In the rows, 128 means zero.
Each row of numbers belongs to one of the nodes below and depends on some of the facts about them. Some rows are named. Which node is each other row?

Facts:
(678): ω a; φ c
(1224): ω a; φ c
(1540): ω a; φ e
(1461): ω b; γ (732),(464),(489); φ c
(1353): ω b; γ (537); φ d
(1162): ω b; γ (1104); φ c
(778): ω a; φ d
(768): ω b; φ d
(994): ω b; φ d
(732): ω b; φ d
(1504): ω a; γ (807),(1334); φ d
(224): ω b; γ (895); φ d
(377): ω a; φ d
(263): ω b; φ c
(1473): ω a; φ c
(1024): ω a; φ e
(1069): ω a; φ c
(88): ω a; γ (734),(523),(227); φ e
(1483): ω b; φ c
(1492): ω b; φ c
(861): ω b; γ (994); φ c
(633): ω b; γ (381),(1540),(1366); φ d
(537): ω a; φ d
(1296): ω a; γ (678),(370); φ d
(1199): ω b; φ c
(1366): ω b; φ c
(499): ω b; φ e
(292): ω a; φ e
(769): ω a; φ c
(45): ω a; φ e
(793): ω b; φ c
(502): ω b; γ (344),(714); φ d
(576): ω a; φ c
(902): ω b; φ e
(1287): ω a; φ d
(1472): ω a; γ (768),(1287),(944),(902); φ e
(817): ω a; γ (58),(1161); φ c
(415): ω a; γ (452),(596); φ e
(944): ω b; φ c
(1027): ω a; φ c
(688): ω b; γ (1287),(1212); φ c
(616): ω a; γ (1459),(678); φ d
(429): ω b; γ (1382); φ e
(1435): ω a; γ (598),(1292); φ c
(1382): ω b; φ c
(1101): ω b; φ d
(784): ω a; γ (893),(576),(344); φ c
(344): ω a; φ e
(130): ω b; γ (901),(768),(1483); φ e
(743): ω a; γ (1256); φ c
(522): ω a; φ d
(1166): ω a; φ c
(381): ω a; φ d
(895): ω b; φ d
(182): ω a; φ c
(811): ω a; φ c
(839): ω a; γ (390),(370); φ c
(986): ω b; φ c
(1171): ω a; φ c
(489): ω b; φ c
(1256): ω a; φ c
(702): ω b; φ e
(1477): ω a; φ c
(1131): ω b; γ (702); φ d
(1334): ω a; φ e
(1129): ω a; φ c
(655): ω b; φ e
(1099): ω a; γ (1392),(376),(103),(944),(263); φ e
(589): ω a; γ (1496),(1069),(1473),(778); φ d
(1006): ω a; γ (317),(282),(1492),(807); φ c
(1104): ω b; φ c
(107): ω b; γ (218),(655),(778); φ d
(1326): ω b; φ e
(464): ω a; φ c
(35): ω b; γ (996),(58),(103); φ c
(523): ω a; φ d
(10): ω a; γ (1459),(927),(811); φ c
(103): ω b; φ d
(1168): ω b; φ e
(370): ω a; φ c
(402): ω a; γ (1104),(396),(218),(793),(986),(464); φ c
(893): ω a; φ e
(1145): ω b; γ (1501),(655),(377); φ d
(1261): ω b; φ c
(822): ω a; φ c
(317): ω b; φ c
(1501): ω a; φ e
(390): ω a; φ c
(1156): ω b; γ (182),(1168); φ c
(192): ω a; γ (396),(768),(1477); φ e
(376): ω a; φ c
(452): ω b; φ c
(1264): ω b; φ e
(996): ω a; φ e
(58): ω a; φ d
(695): ω a; γ (390); φ d
(232): ω a; γ (499),(678); φ c
(734): ω a; φ c
(396): ω a; φ e
(703): ω a; γ (734),(822),(1166),(1264); φ c
(979): ω a; γ (986),(1326),(1199),(895); φ c
(939): ω a; γ (1024); φ e
(191): ω a; γ (537),(822); φ d
(227): ω a; φ e
(1514): ω a; φ c
(203): ω a; φ c
(598): ω b; φ d
(1344): ω b; γ (994),(1366); φ c
(714): ω a; φ c
(658): ω a; γ (1101),(1256),(1540),(909); φ c
(236): ω a; φ c
(1338): ω b; γ (1212); φ d
(1459): ω b; φ e
(1392): ω b; φ c
(901): ω a; φ c
(324): ω b; φ e
(588): ω b; γ (324),(522),(778); φ c
(334): ω b; φ c
(779): ω a; γ (182); φ c
(1161): ω b; φ c
(229): ω a; γ (1483),(1129); φ d
(361): ω b; γ (1256),(103),(1514); φ d
(1232): ω b; γ (1496),(811); φ c
(596): ω a; φ d
(789): ω a; γ (452); φ e
(927): ω a; φ e
(1499): ω b; γ (45),(778); φ e
(1150): ω a; φ c
(218): ω a; φ c
(69): ω b; γ (902); φ c
(1341): ω a; γ (655); φ c
(382): ω a; γ (996); φ d
(1065): ω a; γ (370); φ d
(909): ω a; φ d
(807): ω b; φ e
(1212): ω b; φ c
(282): ω b; φ c
(818): ω a; γ (1261),(203),(944); φ c
(1496): ω a; φ d
(1237): ω a; γ (994),(236),(218); φ e
(202): ω a; φ d
(1292): ω a; φ d
(1268): ω b; γ (576),(702); φ c
(430): ω b; γ (334); φ c
(1088): ω a; γ (734),(1168); φ c
(704): ω a; γ (986),(489),(909); φ c

Some rows with their names:
(1338): [ 95 135 127 120 125  82 122 110 145 134 152 176 118 139 142 146 121  53
 130 103  62 108 213 122 128 133  92 152 134 120 125  86 138 117  95 128
  85 104 109 128 117 152 111 141 191 146 151 148]
(658): [ 81 131 125 124 144 148 100 117 110 141 149 147 131 182 150  98 103  99
 126 120 128  91 167  85 121 145  79  77 116  92 120 142 110 191 115 138
 101 163 165 124 140 133 129 184 168 146 159 157]
(1540): [116 149 118 119  95  88 135  64 136  67 140 142 112 196 112  82  97 123
 158 121 134 112 151 148 124 155  72  95 127  99 103 133 136 148 144 118
 120 131 178 134 125 133 116 169 158 162 157 154]
(909): [108 119 122 119 123  65 139  92 135  96 155 164 126 153 127 145 111  93
 151  78  85  85 209  87 123 145  95 147 118  99 120  96 109 160 110 123
 123 115 116 151 122 147 118 160 180 144 153 157]
(344): [118 151 119 120  94  82 133  64 135  67 126 140 111 194 114  87  97 111
 157 120 133 113 156 157 121 154  87 100 129 100 102 131 142 148 144 113
 116 129 178 132 124 132 115 168 158 163 159 153]
(1296): [ 93 127 125 116 132  71 145  86 136  83 106 174 129 167 123 151 133  89
 144  63  92  68 185  98 130 145 128 174 140 109 100  80  92 163 111 125
  83 127 164 140 136 144 119 149 175 140 148 165]
(1162): [ 72 141 133 126 137 159  98 131 111 177 147 144 139 171 165 102 117  65
 108 129 120 117 188 148 128 143  93  98 136 116 126 137 139 155 116 128
  51 144 135 104 137 146 114 171 179 149 164 139]
(88): [121 154 121 123  92  79 127  77 141  55 114 138 112 187 111  73  92 106
 143 112 130 115 144 167 117 148  81  89 127 109 105 118 147 157 144 112
 120 136 206 133 138 130 118 165 155 158 159 154]
(1514): [ 85 128 126 126 136 135 106 108 103 147 137 135 136 183 151 114 109  86
 132 113 137  93 183 114 118 148 115  96 121  91 118 149 118 190 128 124
  89 157 132 124 135 135 124 184 168 149 167 151]
(35): [ 72 141 130 122 144 167 103 138 114 183 166 155 139 175 161  99 114  75
 106 144 123 119 167 115 131 142  77  84 126 109 126 137 134 158 104 138
  78 145 144 106 140 146 117 166 174 147 156 143]
(1472): [108 161 116 124 102  78 104  55 141  77  99 152  86 184 123 101  96  78
 161 135 108 109 158 145 114 139 101  95 134  99 100 129 151 131 130 121
 106 135 188 123 107 117 125 162 164 166 159 160]
(944): [ 76 138 131 125 136 153 104 125 107 191 154 143 136 174 164 120 120  58
 114 138 125 119 188 149 127 140 111 105 134 108 124 147 143 150 119 126
  60 141 106 104 131 145 114 168 176 151 165 139]
(818): [ 79 134 126 128 140 133  89 106 107 147 114 140 123 174 156 117 107  65
 130 115 122  89 185 114 114 139 122  94 126  95 117 143 123 184 121 127
  79 160 150 118 129 127 129 181 172 150 168 154]
(589): [101 131 126 121 130  75 119  94 131  84 120 170 133 147 133 133 107  87
 156  69  78  87 232  81 122 154  98 142 122 105 123  82 115 164  92 115
 104 104 158 152 114 146 114 165 186 148 151 153]
(1224): [ 85 128 127 127 134 132 104 106 101 147 128 131 135 180 152 117 110  80
 131 108 135  92 189 125 116 147 122 102 124  94 117 148 121 190 131 120
  81 156 131 122 134 134 124 185 170 150 169 150]
(1334): [117 151 119 120  94  83 134  63 134  68 127 140 113 195 113  88  98 114
 158 119 135 113 156 156 122 154  86 101 128 100 102 132 141 148 144 113
 115 128 176 133 124 132 115 168 158 163 159 152]
(861): [ 65 132 136 128 124 163  96 121 120 162 175 129 127 166 165  80 117  86
 103 113 105 109 199 173 132 144  39  97 148 126 130 139 122 143 136 140
  28 164 125 101 135 143 118 185 189 148 172 140]
(1341): [ 75 140 131 128 144 148  83 109  98 133 101 142 143 175 161  98 104  83
 138 102 125  95 213 107 117 157 113  89 126  99 123 134 123 194 107 117
  64 145 184 124 124 135 121 192 176 154 165 146]

Name these rows:
No name comes twice in this set of rows, the named rows included.
[ 84 126 127 127 131 132 104 102 103 143 133 129 133 180 153 113 109  85
 132 104 133  90 194 131 117 148 113 102 127  95 119 149 117 187 136 122
  75 159 128 122 132 135 124 189 172 150 172 149]  (236)
[101 128 126 115 125  92 145 117 141 137 190 177 134 150 135 140 120  84
 131 106  81 113 201 101 136 143  72 147 124 113 127  93 128 127  96 130
 110  99  97 136 125 161 106 143 185 143 145 146]  (103)
[102 132 130 120 121  83 134 124 146 123 160 169 131 140 136 130 118  67
 119  92  73 112 202 129 130 138  80 145 129 125 129  80 135 131 101 124
  97 105 121 133 134 158 108 143 186 141 150 146]  (1353)
[104 126 122 122 125  62 122  91 139  93 130 166 116 145 130 146 110  75
 149  77  73  82 211  92 119 139 104 146 124 103 119  89 115 155 105 124
 111 119 132 146 117 140 122 158 183 145 155 160]  (229)
[ 75 141 133 126 137 154  98 135 112 177 143 143 137 169 164 104 116  58
 103 130 120 119 181 151 126 138 101  96 134 116 127 135 144 156 116 127
  58 147 137 104 140 144 116 168 176 148 164 140]  (1268)
[107 161 123 118  95 101 131  79 140 112 148 150 112 188 127  92 109  88
 141 148 122 139 158 183 131 147  79 107 140 116 108 131 165 108 133 117
  89 113 150 113 120 142 105 152 167 164 155 142]  (902)
[ 76 130 128 122 140 136 118  99  99 142 105 140 141 197 147 126 128  84
 129 100 148  79 168 131 124 149 147 125 138  97 102 143 105 192 136 122
  57 164 152 116 144 135 123 177 164 147 165 154]  (370)
[107 123 121 121 123  56 127  84 135 103 136 163 114 148 131 159 113  71
 155  81  76  82 217  98 117 138 117 154 123  99 118  98 119 151 110 120
 113 115 105 147 112 141 120 157 183 147 157 159]  (1287)
[ 86 129 127 128 135 130 102 107 103 147 124 131 133 178 153 118 109  75
 130 108 134  92 188 128 115 145 124 100 124  94 118 147 123 190 132 120
  82 157 131 122 135 133 125 184 169 150 170 150]  (576)
[ 84 128 124 124 142 144 109 115 105 149 157 143 137 185 148 107 105 101
 129 122 137  94 170  86 122 148  90  83 114  87 119 148 112 193 118 133
 106 158 145 125 138 136 126 183 165 147 160 154]  (1256)
[109 119 122 120 120  62 138  90 135  95 150 160 125 152 127 147 112  90
 151  74  85  83 213  97 122 145  98 150 121 100 119  96 110 158 115 121
 117 116 110 151 121 146 117 161 181 145 156 156]  (381)
[ 98 132 129 119 123  86 134 117 144 128 164 172 130 143 138 136 120  70
 125  96  72 110 207 121 132 139  81 149 132 122 127  84 132 126  99 126
  93 103 115 132 126 157 108 144 188 143 149 146]  (502)
[ 75 139 131 125 135 149 101 123 107 191 145 142 133 172 166 123 120  50
 114 136 122 118 191 156 125 138 118 108 136 110 124 147 146 148 121 124
  54 141 103 102 129 143 114 168 178 152 168 139]  (1212)
[ 97 132 129 119 124  88 133 117 144 127 166 173 129 142 138 134 120  72
 125  96  71 110 207 119 132 140  76 148 131 122 127  84 131 126  97 128
  91 104 118 132 126 157 109 145 189 143 149 146]  (224)
[ 80 129 127 125 138 133 112 103 101 144 117 135 138 188 150 121 118  82
 131 104 141  86 179 129 120 148 133 113 131  95 110 145 113 190 134 121
  69 160 141 119 139 134 123 181 167 148 168 152]  (390)

Now the same nodes, written a new way:
Named rows:
(377): [155  95 119 128 119 134 107 148 144 125  76 155  98]
(35): [152  99  98 110  77 117 133 116 160 132  73 119 103]
(103): [185  68 110 119 104 145 122 118 130  88  58 148 133]
(1099): [166 116 106 124 119 125 100 158 164 138 132 122 104]
(895): [177  61 116 113 114 147 121 113 149  94  58 148 139]
(807): [209  55 119  98 145 138 119 114 166 102 110 133 149]
(1366): [184  73 129 121 102 125 137 106 178 112  58 136 123]
(1150): [154  97 121 111 106 105 115 143 174 156  82 149  76]
(182): [130 112 105 101 125 107 119 148 174 160  83 157  90]
(779): [104 138  94 114 103 108 118 152 176 170  90 135  84]
(282): [179  62 120  96 105 117 132 106 174 126  67 139 113]
(793): [180  61 121  98 105 119 134 104 175 125  66 139 113]
(589): [121 126 105 132 106 134 111 149 141 137  89 135  87]
(1232): [143  91 104 102  89 118 134 110 175 139  78 118 105]
(861): [157 108 124 151  84 133 141 109 190 112  59 112 128]
(714): [152  96 120 108 108 105 115 142 175 157  80 150  77]
(695): [119 119 107 158  99 134  91 165 148 138  96 129  99]
(1334): [184  89 120 112 147 125 102 151 166 131 125 144 112]

Rows to name:
No name comes twice in this set of rows, the named rows included.
[193  83 125 113 144 126 102 148 171 130 122 141 111]  (396)
[162  77 110 104  76 119 131 110 189 137  74 117 105]  (69)
[180  66 115 119 113 147 122 116 139  92  58 147 139]  (1101)
[122 124 103 139 100 134 103 156 151 136  81 138 100]  (1504)
[186  99 120 122 144 126 104 152 157 124 121 143 115]  (1540)
[196  53 115  78 148 134 118 107 175 114 102 141 154]  (702)
[151 101 107 144  94 152 123 120 149  94  61 126 143]  (633)
[183  87 120 108 149 124 101 149 168 134 122 145 115]  (893)
[150  99 122 120 127 132 117 140 132 127  82 150  81]  (778)
[138 127  96 116 142 128 103 158 168 143 133 128 119]  (88)
[129 118 106 139  95 134 102 155 157 136  81 136  98]  (229)
[154 103 115 133 114 134 105 152 138 121  71 157 102]  (909)
[187  95 116 114 140 123 103 153 153 127 124 144 108]  (996)
[113 116 114 157  88 104  88 166 174 174 120 110  72]  (839)

